Below is a small trained network, with its code and all its weights. Each question gives an input and a class and asks what happens when units are switched off, that is, made to give their printed mean instead of their output.

import numpy as np


def w(rows, s, z=0):
    codes = np.array(rows[::2]) - 128.0
    scale = np.full(codes.shape[1], s)
    scale[-1] = z or s
    return codes * scale


def norm(h):
    return h / np.sqrt((h * h).mean(-1, keepdims=True) + 1e-5)


def f(y):
    return np.maximum(y, 0)


def log_softmax(a):
    a = a - a.max(-1, keepdims=True)
    return a - np.log(np.exp(a).sum(-1, keepdims=True))


def net(x, mask):
    res = np.array(x, float).reshape(1, 7) / 4 @ E
    u = 0
    for l in range(4):
        y = f(norm(res) @ A[l][:, :-1].T + A[l][:, -1])
        res = res + np.where(mask[u : u + 4], y, B[l][:, -1]) @ B[l][:, :-1]
        u += 4
    return log_softmax(norm(res)[-1] @ U[:, :-1].T + U[:, -1])


A, B = {}, {}
E = w([
[242,125,254,205],'x0',
[171,185,74,105],'x1',
[129,131,126,131],'x2',
[54,241,242,109],'x3',
[110,124,101,169],'x4',
[128,129,127,129],'x5',
[129,126,130,123],'x6',
],0.0054)
A[0] = w([
[132,180,169,102,159],'L0N1',
[118,9,151,105,81],'L0N2',
[156,189,119,105,3],'L0N3',
[157,137,105,80,108],'L0N4',
],0.011,0.004)
B[0] = w([
[92,80,123,143,253],'L0N1',
[2,121,130,208,222],'L0N2',
[100,144,173,116,147],'L0N3',
[167,155,62,164,178],'L0N4',
],0.0089,0.0037)
A[1] = w([
[66,154,79,76,255],'L1N1',
[98,160,168,2,107],'L1N2',
[174,142,79,122,123],'L1N3',
[219,115,101,143,165],'L1N4',
],0.0098,0.0036)
B[1] = w([
[48,173,89,185,254],'L1N1',
[101,174,133,183,175],'L1N2',
[170,104,2,91,166],'L1N3',
[234,127,145,167,187],'L1N4',
],0.0089,0.0063)
A[2] = w([
[163,115,208,254,206],'L2N1',
[125,115,126,34,2],'L2N2',
[61,139,76,175,149],'L2N3',
[242,156,135,100,131],'L2N4',
],0.0085,0.0046)
B[2] = w([
[76,78,211,46,254],'L2N1',
[82,124,2,190,128],'L2N2',
[172,228,156,240,229],'L2N3',
[246,68,175,132,164],'L2N4',
],0.0079,0.0081)
A[3] = w([
[72,214,98,186,167],'L3N1',
[199,117,157,102,4],'L3N2',
[91,100,254,253,219],'L3N3',
[171,71,162,97,10],'L3N4',
],0.0055,0.0034)
B[3] = w([
[109,136,130,163,208],'L3N1',
[164,103,114,160,134],'L3N2',
[164,158,212,25,254],'L3N3',
[124,206,141,255,136],'L3N4',
],0.0068,0.008)
U = w([
[40,155,113,182,203],'0',
[104,99,206,91,254],'1',
[170,137,29,171,59],'2',
[245,98,129,118,37],'3',
[86,154,165,149,123],'4',
[66,78,182,13,85],'5',
],0.011,0.003)

Each question gives the input, the list of numbers given to net, and the class t.
The units are the neurons (one row each of A and B). Each row of codes is followed by its name. A weight is (code - 128) times the scale printed after its matrix; where a second scale follows, it is the last column's (A, B and U).
mask holds one flag per neuron, layer by layer. A switched-off neuron (its flag False) gives its mean, the last column of its row in B, instead of its output. The means were averaged over made-up inputs and are rounded, as every weight is.
A unit's drop is (log p(t) with every unit on - log p(t) with that unit switched off) / (log p(t) with every unit on - log p(t) with every unit switched off).
The circuit of an input: a set's keep is (log p(t) with only the set's units on - log p(t) with every unit switched off) / (log p(t) with every unit on - log p(t) with every unit switched off). Starting from the 12 units with the biggest drops (on a tie, the unit counted first), units are removed one at a time, each time the one whose removal leaves the highest keep (on an exact tie, the one counted first), for as long as the keep stays at least 0.8.
circuit, biggest first: the units of the circuit, biggest drop first
unit that matters most: the unit with the biggest drop
k most important neurons: the k neurons with the biggest drops, biggest first
top k neurons in layer l: the k neurons of layer l with the biggest drops, biggest first
drop of u: that unit's drop, to one decimal
input [-6,4,2,-2,0,-2,-8], class 2: circuit, biggest first -> L2N1
input [8,-2,-4,5,8,-5,-4], class 5: circuit, biggest first -> L2N1, L2N3, L1N1
input [1,6,1,-2,2,3,-6], class 3: circuit, biggest first -> L1N4, L0N2
input [-5,3,-1,0,4,-8,-7], class 2: 3 most important neurons -> L2N1, L0N2, L1N3
input [5,-1,2,7,-1,-8,-8], class 5: circuit, biggest first -> L2N3, L1N1, L2N1
input [4,0,8,8,-7,-1,2], class 5: circuit, biggest first -> L2N3, L1N1, L2N1
input [2,0,7,-5,8,-3,-8], class 1: 2 most important neurons -> L0N2, L2N1
input [0,0,-8,-7,-4,3,-3], class 0: 2 most important neurons -> L0N2, L2N4
input [3,-4,-7,7,-3,-3,-6], class 5: circuit, biggest first -> L1N1, L2N3, L2N1
input [3,6,1,0,6,-6,6], class 3: 2 most important neurons -> L0N2, L1N3
input [-8,8,4,-1,-5,-1,-7], class 2: top 2 neurons in layer 0 -> L0N4, L0N2
input [-3,5,6,0,8,0,5], class 2: drop of L2N1 -> 0.2
input [4,-5,-1,6,3,1,3], class 5: drop of L1N1 -> 0.2
input [3,-4,3,8,8,-3,7], class 5: unit that matters most -> L1N1
input [8,-4,3,4,2,-5,-2], class 5: 2 most important neurons -> L2N1, L2N3
input [-1,3,-6,-3,-2,-8,8], class 2: drop of L1N3 -> 0.1
input [2,0,6,1,5,-5,8], class 5: drop of L1N1 -> 0.4
